Below are the code and all the weights of a small trained network. Each question names an input and a target symbol and asks about switching units off, where a switched-off unit gives its printed mean instead of its output.

import numpy as np


def w(rows, s, z=0):
    codes = np.array(rows[::2]) - 128.0
    scale = np.full(codes.shape[1], s)
    scale[-1] = z or s
    return codes * scale


def f(y):
    return np.maximum(y, 0)


def softmax(a):
    e = np.exp(a - a.max(-1, keepdims=True))
    return e / e.sum(-1, keepdims=True)


def log_softmax(a):
    a = a - a.max(-1, keepdims=True)
    return a - np.log(np.exp(a).sum(-1, keepdims=True))


def net(x, mask):
    ids = ['βγζηθλμπ'.index(c) for c in x.split()]
    T = len(ids)
    res = E[ids] + P[:T]
    r = res
    for j in range(2):
        rows = slice(2 * j, 2 * j + 2)
        q, k, v = (r @ M[0][rows].T for M in (Q, K, V))
        z = softmax(np.where(np.tri(T) > 0, q @ k.T / 2**0.5, -1e9)) @ v
        o = O[0][rows]
        res = res + np.where(mask[j], z, o[:, -1]) @ o[:, :-1]
    y = f(res @ A[0][:, :-1].T + A[0][:, -1])
    res = res + np.where(mask[2:26], y, B[0][:, -1]) @ B[0][:, :-1]
    return log_softmax(res[-1] @ U[:, :-1].T + U[:, -1])


Q, K, V, O, A, B = {}, {}, {}, {}, {}, {}
E = w([
[226,119,181],'β',
[186,150,190],'γ',
[126,4,139],'ζ',
[115,67,116],'η',
[121,145,170],'θ',
[158,35,105],'λ',
[164,114,158],'μ',
[91,110,137],'π',
],0.018)
P = w([
[73,190,2],'0',
[239,122,222],'1',
[207,85,201],'2',
[224,109,225],'3',
[164,84,195],'4',
[149,57,165],'5',
[143,88,194],'6',
[126,75,182],'7',
[113,84,176],'8',
[132,106,207],'9',
[88,81,182],'10',
[101,114,208],'11',
],0.0076)
Q[0] = w([
[142,228,153],'H0',
[121,176,79],'H0',
[212,93,162],'H1',
[145,254,3],'H1',
],0.01)
K[0] = w([
[139,50,124],'H0',
[126,140,155],'H0',
[80,135,93],'H1',
[141,8,252],'H1',
],0.011)
V[0] = w([
[118,152,153],'H0',
[172,131,167],'H0',
[255,58,168],'H1',
[135,197,182],'H1',
],0.017)
O[0] = w([
[109,208,103,126],'H0',
[181,172,146,253],'H0',
[246,32,142,21],'H1',
[188,168,35,93],'H1',
],0.013,0.0048)
A[0] = w([
[150,143,152,111],'N0',
[189,156,69,97],'N1',
[125,252,100,151],'N2',
[109,235,120,135],'N3',
[96,200,93,108],'N4',
[154,83,112,221],'N5',
[148,175,68,129],'N6',
[105,33,80,244],'N7',
[92,191,109,117],'N8',
[145,192,159,207],'N9',
[168,150,196,142],'N10',
[156,161,107,154],'N11',
[137,99,185,226],'N12',
[140,84,98,143],'N13',
[106,67,70,168],'N14',
[81,101,118,138],'N15',
[75,72,68,107],'N16',
[105,66,209,182],'N17',
[185,106,96,60],'N18',
[102,109,194,194],'N19',
[209,121,126,255],'N20',
[189,113,107,225],'N21',
[139,110,140,247],'N22',
[140,123,50,102],'N23',
],0.011,0.0052)
B[0] = w([
[87,99,175,155],'N0',
[188,88,113,167],'N1',
[153,45,74,246],'N2',
[127,31,123,247],'N3',
[185,85,215,218],'N4',
[79,203,167,200],'N5',
[141,100,2,154],'N6',
[131,173,131,184],'N7',
[145,98,149,220],'N8',
[13,174,80,201],'N9',
[104,79,98,208],'N10',
[153,139,100,153],'N11',
[134,146,111,223],'N12',
[142,162,211,163],'N13',
[115,146,143,146],'N14',
[178,149,143,168],'N15',
[167,133,191,150],'N16',
[178,211,144,239],'N17',
[136,118,199,183],'N18',
[112,185,160,214],'N19',
[111,165,75,244],'N20',
[85,174,141,213],'N21',
[118,216,56,186],'N22',
[137,111,110,136],'N23',
],0.0061,0.014)
U = w([
[127,141,215,232],'β',
[57,77,222,61],'γ',
[139,47,105,210],'ζ',
[144,135,199,3],'η',
[118,219,10,120],'θ',
[3,243,120,111],'λ',
[250,100,169,66],'μ',
[48,237,75,226],'π',
],0.0057,0.0053)

Each question gives the input, a string of symbols that net reads in full, and the target symbol t.
The units are the heads (2 rows each of Q, K, V and O) and the neurons (one row each of A and B). Each row of codes is followed by its name. A weight is (code - 128) times the scale printed after its matrix; where a second scale follows, it is the last column's (O, A, B and U).
mask holds one flag per unit, heads first, then neurons. A switched-off unit (its flag False) gives its mean, the last column of its rows in O or B, instead of its output. The means were averaged over made-up inputs and are rounded, as every weight is.
A unit's drop is (log p(t) with every unit on - log p(t) with that unit switched off) / (log p(t) with every unit on - log p(t) with every unit switched off).
The circuit of an input: a set's keep is (log p(t) with only the set's units on - log p(t) with every unit switched off) / (log p(t) with every unit on - log p(t) with every unit switched off). Starting from the 12 units with the biggest drops (on a tie, the unit counted first), units are removed one at a time, each time the one whose removal leaves the highest keep (on an exact tie, the one counted first), for as long as the keep stays at least 0.8.
units of the circuit, in order: the units of the circuit, biggest drop first
k most important neurons: the k neurons with the biggest drops, biggest first
heads that matter: for each layer, one digit per head in row order, 1 if its drop is at least 0.15 and else 0, layers parted by /
drop when u is switched off: that unit's drop, to one decimal
input η γ μ μ β μ, target λ: units of the circuit, in order : (H1; N4)
input γ β η η, target θ: units of the circuit, in order : (H1; N4; N20)
input β λ λ θ β γ, target μ: units of the circuit, in order : (H1)
input π μ β λ π π μ π η λ η, target γ: 2 most important neurons : (N4; N3)
input θ λ η π, target ζ: 2 most important neurons : (N2; N3)
input γ γ π β η β, target θ: 2 most important neurons : (N20; N4)
input η λ γ η η β θ η λ β, target λ: units of the circuit, in order : (H1; N4; N9)
input μ θ ζ η μ ζ λ θ β β, target π: units of the circuit, in order : (N4; N3; N9)
input β γ θ μ, target μ: heads that matter : 01
input η λ β θ, target λ: units of the circuit, in order : (H1; N9)
input β θ θ, target μ: 2 most important neurons : (N1; N18)
input β μ θ ζ, target μ: 3 most important neurons : (N9; N1; N18)
input γ λ λ μ β θ μ β θ, target θ: 2 most important neurons : (N4; N20)
input β π π, target μ: most important neuron : (N9)
input π π λ ζ η λ θ η θ β λ λ, target γ: drop when H1 is switched off : 1.6
input β θ β π, target μ: drop when N9 is switched off : 0.2
input π η γ, target γ: drop when H1 is switched off : 1.3
